Below is a small trained network, with its code and all its weights. Each question gives an input and a target symbol and asks what happens when units are switched off, that is, made to give their printed mean instead of their output.

import numpy as np


def w(rows, s, z=0):
    codes = np.array(rows[::2]) - 128.0
    scale = np.full(codes.shape[1], s)
    scale[-1] = z or s
    return codes * scale


def f(y):
    return y / 2 * (1 + np.tanh(0.7978845608 * (y + 0.044715 * y**3)))


def softmax(a):
    e = np.exp(a - a.max(-1, keepdims=True))
    return e / e.sum(-1, keepdims=True)


def log_softmax(a):
    a = a - a.max(-1, keepdims=True)
    return a - np.log(np.exp(a).sum(-1, keepdims=True))


def net(x, mask):
    ids = ['αγδεζηλμσφψω'.index(c) for c in x.split()]
    T = len(ids)
    res = E[ids] + P[:T]
    u = 0
    for l in range(2):
        q, k, v = (res @ M[l].T for M in (Q, K, V))
        z = softmax(np.where(np.tri(T) > 0, q @ k.T / 4**0.5, -1e9)) @ v
        res = res + np.where(mask[u], z, O[l][:, -1]) @ O[l][:, :-1]
        u += 1
        y = f(res @ A[l][:, :-1].T + A[l][:, -1])
        res = res + np.where(mask[u : u + 12], y, B[l][:, -1]) @ B[l][:, :-1]
        u += 12
    return log_softmax(res[-1] @ U[:, :-1].T + U[:, -1])


Q, K, V, O, A, B = {}, {}, {}, {}, {}, {}
E = w([
[146,72,133],'α',
[242,141,63],'γ',
[194,50,252],'δ',
[113,110,58],'ε',
[109,114,58],'ζ',
[87,92,179],'η',
[64,70,132],'λ',
[106,114,56],'μ',
[4,119,91],'σ',
[43,165,171],'φ',
[107,117,57],'ψ',
[168,217,148],'ω',
],0.015)
P = w([
[1,175,230],'0',
[11,145,191],'1',
[35,128,163],'2',
[58,131,144],'3',
[76,127,132],'4',
[93,140,131],'5',
[121,137,132],'6',
[127,136,124],'7',
[141,138,119],'8',
[148,137,118],'9',
[146,149,112],'10',
[142,148,123],'11',
[142,140,97],'12',
[125,150,100],'13',
],0.0035)
Q[0] = w([
[167,68,178],'0.h1',
[43,142,255],'0.h1',
[111,124,250],'0.h1',
[110,208,196],'0.h1',
],0.0078)
K[0] = w([
[127,93,78],'0.h1',
[1,81,107],'0.h1',
[28,154,82],'0.h1',
[62,126,118],'0.h1',
],0.012)
V[0] = w([
[147,108,161],'0.h1',
[47,1,128],'0.h1',
[193,79,217],'0.h1',
[192,197,179],'0.h1',
],0.0064)
O[0] = w([
[184,3,94,117],'0.h1',
[68,69,193,250],'0.h1',
[210,34,98,83],'0.h1',
[190,140,66,46],'0.h1',
],0.0046,0.0021)
A[0] = w([
[109,12,177,151],'0.n1',
[55,50,125,175],'0.n2',
[242,116,73,73],'0.n3',
[151,87,26,97],'0.n4',
[226,114,180,178],'0.n5',
[195,133,109,71],'0.n6',
[131,162,254,175],'0.n7',
[226,159,106,173],'0.n8',
[254,135,93,3],'0.n9',
[126,10,111,144],'0.n10',
[122,94,142,164],'0.n11',
[143,27,77,140],'0.n12',
],0.0076,0.0041)
B[0] = w([
[181,105,211,211],'0.n1',
[64,65,215,253],'0.n2',
[156,30,160,166],'0.n3',
[240,172,178,185],'0.n4',
[114,11,78,152],'0.n5',
[169,20,106,123],'0.n6',
[254,177,117,219],'0.n7',
[139,48,61,165],'0.n8',
[95,35,156,143],'0.n9',
[126,185,235,187],'0.n10',
[122,147,179,159],'0.n11',
[141,236,136,183],'0.n12',
],0.0054,0.0047)
Q[1] = w([
[84,148,43],'1.h1',
[158,79,225],'1.h1',
[255,138,194],'1.h1',
[229,172,85],'1.h1',
],0.0068)
K[1] = w([
[78,126,58],'1.h1',
[50,170,195],'1.h1',
[114,221,254],'1.h1',
[234,140,93],'1.h1',
],0.0063)
V[1] = w([
[58,171,129],'1.h1',
[174,186,197],'1.h1',
[159,2,96],'1.h1',
[131,32,105],'1.h1',
],0.0064)
O[1] = w([
[51,127,39,206],'1.h1',
[138,209,130,248],'1.h1',
[162,70,35,101],'1.h1',
[192,2,11,150],'1.h1',
],0.0054,0.0017)
A[1] = w([
[168,71,108,8],'1.n1',
[180,137,150,168],'1.n2',
[144,145,173,199],'1.n3',
[153,123,203,203],'1.n4',
[151,144,49,143],'1.n5',
[200,132,165,120],'1.n6',
[154,112,115,93],'1.n7',
[167,96,95,119],'1.n8',
[192,100,159,1],'1.n9',
[184,253,53,217],'1.n10',
[71,86,163,170],'1.n11',
[94,79,111,130],'1.n12',
],0.011,0.0051)
B[1] = w([
[104,152,190,168],'1.n1',
[120,128,82,182],'1.n2',
[180,168,101,213],'1.n3',
[187,135,111,254],'1.n4',
[131,85,139,181],'1.n5',
[80,153,44,190],'1.n6',
[155,167,135,140],'1.n7',
[153,145,152,180],'1.n8',
[51,156,98,163],'1.n9',
[56,73,2,208],'1.n10',
[128,109,171,251],'1.n11',
[59,59,150,159],'1.n12',
],0.0092,0.0066)
U = w([
[199,135,173,173],'α',
[180,21,121,124],'γ',
[223,222,83,197],'δ',
[93,153,145,131],'ε',
[83,158,140,94],'ζ',
[234,144,241,10],'η',
[145,59,226,1],'λ',
[80,160,144,188],'μ',
[52,77,117,195],'σ',
[108,255,185,94],'φ',
[81,163,136,70],'ψ',
[71,163,42,106],'ω',
],0.0095,0.0048)

Each question gives the input, a string of symbols that net reads in full, and the target symbol t.
The units are the heads (4 rows each of Q, K, V and O) and the neurons (one row each of A and B). Each row of codes is followed by its name. A weight is (code - 128) times the scale printed after its matrix; where a second scale follows, it is the last column's (O, A, B and U).
mask holds one flag per unit, layer by layer, with each layer's heads first. A switched-off unit (its flag False) gives its mean, the last column of its rows in O or B, instead of its output. The means were averaged over made-up inputs and are rounded, as every weight is.
A unit's drop is (log p(t) with every unit on - log p(t) with that unit switched off) / (log p(t) with every unit on - log p(t) with every unit switched off).
The circuit of an input: a set's keep is (log p(t) with only the set's units on - log p(t) with every unit switched off) / (log p(t) with every unit on - log p(t) with every unit switched off). Starting from the 12 units with the biggest drops (on a tie, the unit counted first), units are removed one at a time, each time the one whose removal leaves the highest keep (on an exact tie, the one counted first), for as long as the keep stays at least 0.8.
units of the circuit, in order: the units of the circuit, biggest drop first
k most important neurons: the k neurons with the biggest drops, biggest first
k most important neurons of layer l: the k neurons of layer l with the biggest drops, biggest first
drop of u: that unit's drop, to one decimal
input δ η μ φ ε ε φ φ μ ζ, target δ: units of the circuit, in order : 0.h1, 0.n4, 0.n12, 1.n12
input ε σ ε α η φ ζ α ω ζ λ μ, target ω: units of the circuit, in order : 1.n10, 0.h1, 0.n2
input μ γ ψ φ μ λ η λ α η ψ, target γ: most important neuron of layer 0 : 0.n8
input μ η λ ζ α ζ μ ε η ω, target ω: units of the circuit, in order : 1.n10, 0.n2
input μ η φ, target φ: units of the circuit, in order : 1.h1, 1.n10, 0.n5
input σ ζ ω φ η ε, target ω: units of the circuit, in order : 0.h1, 1.n10, 0.n2
input ζ ε ζ δ η μ, target δ: 3 most important neurons of layer 0 : 0.n4, 0.n12, 0.n10
input ω λ ζ, target ω: units of the circuit, in order : 0.h1, 1.n10, 0.n2
input λ μ η η, target η: 2 most important neurons of layer 1 : 1.n10, 1.n4
input ζ λ ω σ λ μ ε φ, target φ: 3 most important neurons of layer 0 : 0.n7, 0.n5, 0.n8
input ψ δ φ φ ε, target δ: 4 most important neurons of layer 0 : 0.n4, 0.n12, 0.n10, 0.n1
input φ ζ μ σ φ δ σ φ η, target η: 2 most important neurons of layer 0 : 0.n7, 0.n1
input μ σ λ, target λ: 2 most important neurons of layer 0 : 0.n2, 0.n1
input ψ μ α γ δ, target δ: most important neuron of layer 0 : 0.n7
input ψ ε φ μ α λ, target λ: 3 most important neurons of layer 1 : 1.n11, 1.n6, 1.n10
input ω γ φ ζ, target γ: 2 most important neurons : 0.n8, 1.n5
input μ μ μ λ α ζ δ λ ψ, target δ: 3 most important neurons of layer 0 : 0.n4, 0.n12, 0.n10
input φ μ ε η ε ζ γ, target γ: drop of 0.n1 : 0.1
input μ ω μ α η φ ψ, target ω: drop of 1.n1 : 0.1
input φ ζ α ω λ λ γ η γ ψ, target γ: drop of 1.n5 : 0.2
